m =
[[-46  71 -24 -18]
 [-11 -63 -44 -27]]
m[0,-4]	-46
m[-1,-4]	-11
m[:, -4]	[-46, -11]
m[0]	[-46, 71, -24, -18]

A =
[[-46 -23  -7   0 -33  40  26  52]
 [ -1 -16 -19  25 -45  14  18  25]
 [ 33  38  43  19 -41  36 -37 -31]
 [ 36  -9 -42 -13  39 -37 -29  -8]
 [-13 -20 -30  25  19 -52  43   3]
 [-47 -26 -49 -18  59 -37  41  38]
 [ 20  17  -2   4  14 -14 -18  -5]
 [-10 -17 -33   2 -30  31   6  51]
 [-47   9  31 -20 -32  78  -2  78]
 [ 39  49  45  12 -33  26 -34 -35]
 [-63 -32 -62 -46  67  -9  15  71]]
A[0][0] -> -46
A[9] -> [39, 49, 45, 12, -33, 26, -34, -35]
A[5][7] -> 38
A[7][6] -> 6
A[1][5] -> 14
A[3] -> [36, -9, -42, -13, 39, -37, -29, -8]
A[7][4] -> -30
A[9][2] -> 45
A[2][6] -> -37
A[2] -> [33, 38, 43, 19, -41, 36, -37, -31]
A[6][7] -> -5
A[8][5] -> 78
A[0][5] -> 40
A[8] -> [-47, 9, 31, -20, -32, 78, -2, 78]
A[:, 4] -> [-33, -45, -41, 39, 19, 59, 14, -30, -32, -33, 67]
A[3][2] -> -42
A[4][1] -> -20
A[2][0] -> 33
A[6][0] -> 20
A[9][4] -> -33
A[4][3] -> 25
A[9][5] -> 26
A[7] -> [-10, -17, -33, 2, -30, 31, 6, 51]
A[10][2] -> -62
A[9][6] -> -34
A[:, 6] -> [26, 18, -37, -29, 43, 41, -18, 6, -2, -34, 15]
A[1][4] -> -45
A[2][2] -> 43
A[5][6] -> 41
A[0][7] -> 52
A[2][7] -> -31
A[0][2] -> -7
A[2][3] -> 19

data =
[[2949 7914 3159 6643]
 [4653 7980 5218 5571]
 [1709 5051 2216 2911]]
Rows and columns are counted from 0.
(0, 0) -> 2949
(2, 1) -> 5051
(0, 1) -> 7914
(0, 3) -> 6643
(1, 1) -> 7980
(1, 2) -> 5218

W =
array([[-24,  11,  -2,  57,  44, -27,  -9,  25],
       [ 30,  -3,  52,  44, -34, -14,  22, -10],
       [ -9,  31,  14, -43, -27,  15,  59,  -4],
       [-49,  24,  -9,  -3, -36,  -4,  53,  16],
       [-28,   6, -11,  68, -16, -35,  -1,  19],
       [  0,  30, -62,  27, -43,  11,  11,  -4],
       [-63, -15, -15, -47,  17,   4,   7,  22],
       [ 15, -38, -22,  58,  14,  10, -39,  -1],
       [ 21,  44, -25,  32,  25,  35,  39,  -3],
       [ 11, -54,  48, -40,   4,  18,  -8, -10]])
W[0][0] = -24
W[5] = [0, 30, -62, 27, -43, 11, 11, -4]
W[6] = [-63, -15, -15, -47, 17, 4, 7, 22]
W[1][6] = 22
W[9][7] = -10
W[0][7] = 25
W[2] = [-9, 31, 14, -43, -27, 15, 59, -4]
W[4][2] = -11
W[6][0] = -63
W[3][7] = 16
W[:, 7] = [25, -10, -4, 16, 19, -4, 22, -1, -3, -10]
W[7] = [15, -38, -22, 58, 14, 10, -39, -1]
W[1][3] = 44
W[3][0] = -49
W[0][4] = 44
W[4] = [-28, 6, -11, 68, -16, -35, -1, 19]
W[9][1] = -54
W[4][4] = -16
W[9][5] = 18
W[1][2] = 52
W[8][5] = 35
W[:, 1] = [11, -3, 31, 24, 6, 30, -15, -38, 44, -54]
W[1][4] = -34
W[:, 5] = [-27, -14, 15, -4, -35, 11, 4, 10, 35, 18]
W[7][1] = -38
W[6][4] = 17
W[2][5] = 15
W[:, 2] = [-2, 52, 14, -9, -11, -62, -15, -22, -25, 48]
W[9] = [11, -54, 48, -40, 4, 18, -8, -10]
W[4][7] = 19
W[6][7] = 22

x = [ 29  56  13 -44  46 -26]
x[0] => 29
x[4] => 46
x[5] => -26
x[2] => 13
